Below is a small trained network, with its code and all its weights. Each question gives an input and a class and asks what happens when units are switched off, that is, made to give their printed mean instead of their output.

import numpy as np


def w(rows, s, z=0):
    codes = np.array(rows[::2]) - 128.0
    scale = np.full(codes.shape[1], s)
    scale[-1] = z or s
    return codes * scale


def norm(h):
    return h / np.sqrt((h * h).mean(-1, keepdims=True) + 1e-5)


def f(y):
    return np.maximum(y, 0)


def log_softmax(a):
    a = a - a.max(-1, keepdims=True)
    return a - np.log(np.exp(a).sum(-1, keepdims=True))


def net(x, mask):
    res = np.array(x, float).reshape(1, 8) / 4 @ E
    u = 0
    for l in range(2):
        y = f(norm(res) @ A[l][:, :-1].T + A[l][:, -1])
        res = res + np.where(mask[u : u + 5], y, B[l][:, -1]) @ B[l][:, :-1]
        u += 5
    return log_softmax(norm(res)[-1] @ U[:, :-1].T + U[:, -1])


A, B = {}, {}
E = w([
[191,162,167,61,110],'x0',
[95,145,167,202,197],'x1',
[66,40,146,82,133],'x2',
[143,161,189,81,175],'x3',
[229,165,202,138,71],'x4',
[5,224,79,92,183],'x5',
[201,106,189,140,164],'x6',
[153,169,157,35,141],'x7',
],0.0021)
A[0] = w([
[64,51,3,98,19,245],'L0N0',
[100,193,94,227,253,246],'L0N1',
[80,105,221,80,170,251],'L0N2',
[92,140,215,226,157,172],'L0N3',
[86,172,141,202,76,63],'L0N4',
],0.0035,0.0017)
B[0] = w([
[114,106,33,218,112,251],'L0N0',
[97,50,50,149,2,250],'L0N1',
[56,121,71,109,148,215],'L0N2',
[118,47,96,153,87,198],'L0N3',
[138,95,61,99,208,151],'L0N4',
],0.0049,0.0032)
A[1] = w([
[81,133,63,166,59,108],'L1N0',
[84,141,155,191,174,5],'L1N1',
[199,72,4,144,185,194],'L1N2',
[45,91,131,254,172,127],'L1N3',
[205,16,202,81,162,87],'L1N4',
],0.0036,0.0033)
B[1] = w([
[78,107,15,167,60,222],'L1N0',
[42,20,63,154,79,128],'L1N1',
[60,75,137,199,63,254],'L1N2',
[108,144,38,102,3,210],'L1N3',
[162,97,95,145,7,161],'L1N4',
],0.0039,0.0042)
U = w([
[131,147,219,200,245,3],'0',
[69,150,182,3,203,7],'1',
[65,51,23,219,11,253],'2',
[233,215,221,53,122,48],'3',
[232,51,230,184,82,36],'4',
],0.005,0.0033)

Each question gives the input, the list of numbers given to net, and the class t.
The units are the neurons (one row each of A and B). Each row of codes is followed by its name. A weight is (code - 128) times the scale printed after its matrix; where a second scale follows, it is the last column's (A, B and U).
mask holds one flag per neuron, layer by layer. A switched-off neuron (its flag False) gives its mean, the last column of its row in B, instead of its output. The means were averaged over made-up inputs and are rounded, as every weight is.
A unit's drop is (log p(t) with every unit on - log p(t) with that unit switched off) / (log p(t) with every unit on - log p(t) with every unit switched off).
The circuit of an input: a set's keep is (log p(t) with only the set's units on - log p(t) with every unit switched off) / (log p(t) with every unit on - log p(t) with every unit switched off). Starting from all 10 units, units are removed one at a time, each time the one whose removal leaves the highest keep (on an exact tie, the one counted first), for as long as the keep stays at least 0.8.
circuit, biggest first: the units of the circuit, biggest drop first
k most important neurons: the k neurons with the biggest drops, biggest first
k most important neurons of layer l: the k neurons of layer l with the biggest drops, biggest first
drop when u is switched off: that unit's drop, to one decimal
input [1,1,-7,8,5,5,-1,5], class 3: most important neuron of layer 0 => [L0N0]
input [5,-7,-3,7,8,0,5,-4], class 3: 3 most important neurons of layer 0 => [L0N1; L0N0; L0N3]
input [0,-3,-8,2,3,2,2,0], class 3: 2 most important neurons of layer 1 => [L1N0; L1N2]
input [2,2,-7,-2,5,1,1,2], class 3: 3 most important neurons of layer 1 => [L1N0; L1N2; L1N3]
input [5,1,0,-1,2,-2,-4,1], class 3: 2 most important neurons of layer 0 => [L0N0; L0N1]
input [-4,-3,-2,5,-3,0,3,8], class 1: circuit, biggest first => [L0N0; L0N1; L1N0; L1N3]
input [6,2,-2,6,-5,-8,2,0], class 4: circuit, biggest first => [L0N1; L1N0]
input [5,-2,8,5,-4,8,-1,3], class 1: 2 most important neurons of layer 0 => [L0N1; L0N3]
input [8,-2,3,4,-5,-1,4,6], class 1: 2 most important neurons of layer 0 => [L0N2; L0N1]
input [8,-1,-6,5,-8,0,0,3], class 1: 3 most important neurons => [L0N0; L1N0; L1N3]
input [2,-1,-1,8,-7,-2,0,3], class 1: 2 most important neurons of layer 0 => [L0N0; L0N1]
input [7,1,-4,-2,-1,6,-3,4], class 3: 3 most important neurons => [L0N0; L1N2; L0N3]
input [5,4,8,2,-2,0,0,-1], class 1: 3 most important neurons of layer 1 => [L1N0; L1N2; L1N4]
input [8,-1,-1,8,-4,-5,0,6], class 3: most important neuron of layer 0 => [L0N1]
input [6,-2,3,1,4,1,5,-7], class 4: 2 most important neurons of layer 1 => [L1N0; L1N3]
input [6,3,-6,1,4,1,0,5], class 3: drop when L0N4 is switched off => 0.0
input [6,-6,-3,4,7,-5,-8,-6], class 3: drop when L0N3 is switched off => 0.2
input [6,1,4,1,2,2,-7,8], class 1: drop when L0N1 is switched off => 0.2
